Below is a small trained network, with its code and all its weights. Each question gives an input and a target symbol and asks what happens when units are switched off, that is, made to give their printed mean instead of their output.

import numpy as np


def w(rows, s, z=0):
    codes = np.array(rows[::2]) - 128.0
    scale = np.full(codes.shape[1], s)
    scale[-1] = z or s
    return codes * scale


def norm(h):
    return h / np.sqrt((h * h).mean(-1, keepdims=True) + 1e-5)


def f(y):
    return y / 2 * (1 + np.tanh(0.7978845608 * (y + 0.044715 * y**3)))


def softmax(a):
    e = np.exp(a - a.max(-1, keepdims=True))
    return e / e.sum(-1, keepdims=True)


def log_softmax(a):
    a = a - a.max(-1, keepdims=True)
    return a - np.log(np.exp(a).sum(-1, keepdims=True))


def net(x, mask):
    ids = ['αβγδεζθμπσφψω'.index(c) for c in x.split()]
    T = len(ids)
    res = E[ids] + P[:T]
    u = 0
    for l in range(2):
        r = norm(res)
        for j in range(3):
            rows = slice(2 * j, 2 * j + 2)
            q, k, v = (r @ M[l][rows].T for M in (Q, K, V))
            z = softmax(np.where(np.tri(T) > 0, q @ k.T / 2**0.5, -1e9)) @ v
            o = O[l][rows]
            res = res + np.where(mask[u + j], z, o[:, -1]) @ o[:, :-1]
        u += 3
        y = f(norm(res) @ A[l][:, :-1].T + A[l][:, -1])
        res = res + np.where(mask[u : u + 16], y, B[l][:, -1]) @ B[l][:, :-1]
        u += 16
    return log_softmax(norm(res)[-1] @ U[:, :-1].T + U[:, -1])


Q, K, V, O, A, B = {}, {}, {}, {}, {}, {}
E = w([
[183,164,150,73,149,141,144,177,133],'α',
[109,169,93,65,76,130,132,80,171],'β',
[116,97,159,157,138,110,87,174,177],'γ',
[91,201,87,111,109,148,160,117,76],'δ',
[119,180,176,125,102,151,156,188,141],'ε',
[122,184,181,50,135,122,76,107,97],'ζ',
[109,189,190,146,151,101,164,71,149],'θ',
[7,128,136,151,135,241,86,171,82],'μ',
[135,147,124,156,115,128,80,88,194],'π',
[188,79,138,91,146,143,55,85,198],'σ',
[65,124,141,147,62,101,125,124,145],'φ',
[128,135,117,166,112,156,151,154,159],'ψ',
[183,148,106,146,150,157,118,106,149],'ω',
],0.012)
P = w([
[218,149,254,171,9,80,183,22,123],'0',
[190,147,134,125,67,112,163,116,119],'1',
[170,162,114,120,101,115,152,107,105],'2',
[157,170,87,114,118,118,147,116,99],'3',
[143,172,53,107,141,104,138,118,81],'4',
[133,177,34,96,153,110,135,136,81],'5',
],0.004)
Q[0] = w([
[9,52,66,151,115,224,161,221,80],'0.h0',
[131,37,202,112,76,116,59,91,59],'0.h0',
[108,17,147,145,150,89,196,114,22],'0.h1',
[178,186,131,94,105,120,90,149,112],'0.h1',
[163,203,138,45,163,173,113,47,82],'0.h2',
[97,1,239,37,84,94,96,234,126],'0.h2',
],0.005)
K[0] = w([
[139,107,159,178,16,110,222,186,90],'0.h0',
[58,113,130,77,160,74,127,135,79],'0.h0',
[254,124,176,127,13,93,130,91,147],'0.h1',
[48,128,146,143,172,158,145,110,167],'0.h1',
[108,100,171,71,70,230,71,194,60],'0.h2',
[179,99,182,118,177,20,235,135,120],'0.h2',
],0.005)
V[0] = w([
[141,151,114,88,199,46,81,118,134],'0.h0',
[88,111,148,87,131,61,152,107,144],'0.h0',
[171,144,31,73,1,123,82,181,111],'0.h1',
[106,134,131,97,183,57,237,71,139],'0.h1',
[85,104,132,110,136,187,143,128,121],'0.h2',
[96,163,105,121,153,48,162,130,155],'0.h2',
],0.0039)
O[0] = w([
[96,55,254,174,124,230,187,112,169,75],'0.h0',
[51,154,162,114,134,161,184,90,162,93],'0.h0',
[121,165,175,143,57,66,151,21,123,6],'0.h1',
[70,156,88,52,154,213,120,163,202,232],'0.h1',
[129,108,159,23,112,180,143,235,73,49],'0.h2',
[167,121,109,128,37,182,131,111,197,116],'0.h2',
],0.0038,0.0018)
A[0] = w([
[56,190,118,120,137,92,121,153,61,62],'0.n0',
[206,160,154,128,108,179,139,100,129,157],'0.n1',
[93,137,124,119,179,128,92,113,96,200],'0.n2',
[132,143,93,159,142,132,52,79,79,49],'0.n3',
[148,160,134,143,154,187,124,72,128,155],'0.n4',
[102,86,154,127,60,179,69,145,44,57],'0.n5',
[57,43,121,160,171,129,84,196,147,62],'0.n6',
[161,129,149,84,154,141,133,219,90,35],'0.n7',
[59,121,84,138,149,108,103,68,170,96],'0.n8',
[113,117,114,228,91,200,152,92,150,71],'0.n9',
[170,102,180,104,78,62,100,90,122,94],'0.n10',
[149,108,134,125,139,224,176,112,164,63],'0.n11',
[86,140,58,107,196,152,105,152,156,8],'0.n12',
[170,82,116,93,129,164,96,119,179,127],'0.n13',
[161,128,104,65,106,84,188,113,22,212],'0.n14',
[132,140,91,132,108,169,255,152,122,248],'0.n15',
],0.0057,0.0017)
B[0] = w([
[93,13,127,219,88,195,191,109,181,167],'0.n0',
[53,4,89,142,146,51,122,132,106,251],'0.n1',
[194,44,160,105,123,127,172,230,154,154],'0.n2',
[113,127,251,140,81,82,106,216,175,142],'0.n3',
[133,51,70,159,74,17,132,153,163,245],'0.n4',
[73,91,23,115,150,196,214,211,242,112],'0.n5',
[135,155,148,102,59,38,142,184,80,115],'0.n6',
[132,156,167,98,202,67,90,86,59,119],'0.n7',
[189,181,111,69,52,135,156,200,89,170],'0.n8',
[187,95,188,77,63,102,172,170,118,176],'0.n9',
[27,115,179,66,90,109,111,60,119,155],'0.n10',
[121,117,135,81,104,64,226,164,115,147],'0.n11',
[165,153,192,202,151,162,174,134,161,134],'0.n12',
[62,149,145,141,147,132,206,48,175,155],'0.n13',
[104,31,221,58,202,107,155,55,150,165],'0.n14',
[174,134,209,119,120,86,107,109,32,248],'0.n15',
],0.0039,0.0028)
Q[1] = w([
[78,120,109,96,152,149,37,119,94],'1.h0',
[95,241,178,128,223,92,254,81,133],'1.h0',
[128,188,174,158,129,90,200,102,194],'1.h1',
[119,120,119,187,85,92,204,229,63],'1.h1',
[86,80,76,149,89,174,77,192,15],'1.h2',
[182,179,166,131,203,89,192,72,181],'1.h2',
],0.0076)
K[1] = w([
[58,80,184,104,100,105,90,65,99],'1.h0',
[100,109,93,85,154,254,173,223,187],'1.h0',
[164,163,127,195,178,159,195,131,197],'1.h1',
[128,71,93,177,111,211,183,213,85],'1.h1',
[139,115,166,130,88,27,114,60,31],'1.h2',
[143,130,87,97,143,249,188,215,139],'1.h2',
],0.0066)
V[1] = w([
[208,67,85,103,87,247,135,200,98],'1.h0',
[100,100,150,126,62,165,43,221,177],'1.h0',
[69,56,62,45,163,116,30,103,140],'1.h1',
[59,114,151,182,147,180,161,253,126],'1.h1',
[55,75,88,210,34,114,223,94,134],'1.h2',
[216,116,119,67,119,100,81,42,154],'1.h2',
],0.0038)
O[1] = w([
[130,37,157,114,81,8,91,65,75,3],'1.h0',
[88,146,107,110,121,68,63,231,189,60],'1.h0',
[163,164,112,157,189,176,253,208,183,5],'1.h1',
[156,84,84,132,115,76,134,16,203,44],'1.h1',
[136,115,7,150,165,138,108,132,67,186],'1.h2',
[115,67,133,95,88,98,141,56,243,193],'1.h2',
],0.0044,0.0042)
A[1] = w([
[109,109,177,79,163,159,137,161,7,137],'1.n0',
[194,97,67,166,59,84,159,81,106,137],'1.n1',
[99,38,184,71,186,126,127,173,92,71],'1.n2',
[135,101,111,103,74,99,146,118,77,114],'1.n3',
[120,203,72,144,132,82,96,211,223,2],'1.n4',
[53,176,165,85,65,167,65,180,121,130],'1.n5',
[47,129,59,181,123,161,106,144,145,89],'1.n6',
[129,113,157,184,150,128,75,243,165,100],'1.n7',
[26,118,158,116,95,253,121,170,171,140],'1.n8',
[176,136,106,193,165,117,164,86,158,148],'1.n9',
[97,147,194,155,98,107,112,92,113,145],'1.n10',
[85,35,140,99,103,140,167,101,206,115],'1.n11',
[120,151,80,121,152,79,135,135,76,82],'1.n12',
[114,197,124,161,250,222,219,145,218,122],'1.n13',
[139,166,55,138,99,100,86,113,181,111],'1.n14',
[141,194,198,219,146,175,100,181,108,109],'1.n15',
],0.0064,0.0048)
B[1] = w([
[160,88,148,182,78,206,160,118,221,178],'1.n0',
[120,112,175,70,177,86,162,126,131,252],'1.n1',
[107,244,172,108,83,101,126,117,199,135],'1.n2',
[85,101,82,106,116,171,90,127,152,155],'1.n3',
[228,115,95,65,81,90,52,165,142,136],'1.n4',
[197,114,61,154,218,112,190,125,66,201],'1.n5',
[114,145,115,203,91,120,226,112,113,130],'1.n6',
[133,176,34,47,151,81,92,74,120,134],'1.n7',
[124,112,120,181,119,3,158,208,56,215],'1.n8',
[135,149,124,218,138,101,155,90,150,208],'1.n9',
[179,103,67,124,111,168,105,213,126,237],'1.n10',
[39,102,66,96,230,176,105,206,114,169],'1.n11',
[60,68,122,203,99,168,138,159,131,128],'1.n12',
[61,198,184,170,82,50,51,14,75,254],'1.n13',
[107,164,174,125,62,114,186,153,179,189],'1.n14',
[110,160,85,125,228,168,69,64,196,173],'1.n15',
],0.0052,0.004)
U = w([
[128,178,198,96,217,102,144,235,63,142],'α',
[123,79,124,136,88,220,198,79,107,151],'β',
[130,169,136,142,33,70,121,188,237,42],'γ',
[42,77,113,86,172,124,84,119,214,246],'δ',
[149,43,163,79,83,69,78,124,53,223],'ε',
[155,157,254,63,124,186,136,123,189,36],'ζ',
[103,84,192,233,92,154,73,198,148,63],'θ',
[83,119,38,218,96,94,184,184,60,56],'μ',
[169,163,27,109,206,59,52,154,104,7],'π',
[118,228,134,188,109,117,90,50,97,206],'σ',
[79,168,66,20,116,115,210,90,137,29],'φ',
[177,68,125,152,198,46,209,75,167,43],'ψ',
[210,115,113,181,194,205,106,154,95,234],'ω',
],0.0077,0.0019)

Each question gives the input, a string of symbols that net reads in full, and the target symbol t.
The units are the heads (2 rows each of Q, K, V and O) and the neurons (one row each of A and B). Each row of codes is followed by its name. A weight is (code - 128) times the scale printed after its matrix; where a second scale follows, it is the last column's (O, A, B and U).
mask holds one flag per unit, layer by layer, with each layer's heads first. A switched-off unit (its flag False) gives its mean, the last column of its rows in O or B, instead of its output. The means were averaged over made-up inputs and are rounded, as every weight is.
A unit's drop is (log p(t) with every unit on - log p(t) with that unit switched off) / (log p(t) with every unit on - log p(t) with every unit switched off).
The circuit of an input: a set's keep is (log p(t) with only the set's units on - log p(t) with every unit switched off) / (log p(t) with every unit on - log p(t) with every unit switched off). Starting from the 12 units with the biggest drops (on a tie, the unit counted first), units are removed one at a time, each time the one whose removal leaves the highest keep (on an exact tie, the one counted first), for as long as the keep stays at least 0.8.
circuit, biggest first: the units of the circuit, biggest drop first
k most important neurons: the k neurons with the biggest drops, biggest first
k most important neurons of layer l: the k neurons of layer l with the biggest drops, biggest first
input θ ω ψ θ, target ψ: 2 most important neurons : 0.n15; 1.n13
input ζ θ γ γ θ, target π: most important neuron : 0.n6
input γ π θ ω, target ψ: circuit, biggest first : 1.n1; 1.h2
input α θ θ ω, target ψ: 3 most important neurons : 0.n11; 0.n12; 0.n13
input μ γ φ ω ψ ζ, target ζ: 2 most important neurons : 1.n0; 0.n14
input ε φ ω θ α θ, target ζ: 3 most important neurons of layer 1 : 1.n13; 1.n8; 1.n10
input ψ μ θ β θ ω, target ω: 3 most important neurons : 1.n0; 0.n5; 1.n13
input β θ μ θ ψ ψ, target ψ: circuit, biggest first : 1.h1; 1.n1
input θ ζ θ, target α: 2 most important neurons : 0.n15; 0.n5
input β θ ψ θ θ ψ, target σ: 2 most important neurons of layer 0 : 0.n4; 0.n1
input θ θ π θ, target γ: 3 most important neurons : 0.n15; 0.n8; 0.n4
input γ ψ θ σ ζ θ, target δ: 2 most important neurons : 0.n15; 1.n11
input ω θ ζ ω, target σ: circuit, biggest first : 1.h1; 1.n13
input ψ θ ψ, target σ: most important neuron of layer 1 : 1.n8
input θ ω θ ψ ζ ζ, target α: 2 most important neurons : 1.n8; 0.n2
input ψ θ ω ε α θ, target ψ: 2 most important neurons : 0.n7; 0.n15
input ω ω θ μ α σ, target σ: 2 most important neurons of layer 0 : 0.n13; 0.n15
input θ ψ θ, target ε: 3 most important neurons of layer 0 : 0.n4; 0.n10; 0.n14
input φ θ ψ θ, target ε: 2 most important neurons of layer 1 : 1.n10; 1.n13
input θ ζ ψ π γ, target π: most important neuron of layer 0 : 0.n4
input π θ δ θ, target β: 3 most important neurons of layer 0 : 0.n0; 0.n13; 0.n4
input θ φ ψ, target ε: 3 most important neurons : 0.n9; 0.n15; 1.n1
input π θ θ β ω ζ, target α: 2 most important neurons : 1.n8; 1.n5
input θ θ γ α θ, target π: 2 most important neurons : 0.n7; 0.n15
input θ φ ω ψ π θ, target μ: 2 most important neurons : 0.n15; 1.n13
input ω ε φ π, target γ: 2 most important neurons : 1.n14; 0.n15
input θ θ θ ψ α δ, target β: most important neuron of layer 1 : 1.n0
input ψ θ ε, target ω: 2 most important neurons of layer 0 : 0.n7; 0.n15
input ω θ π, target γ: 2 most important neurons of layer 1 : 1.n14; 1.n4
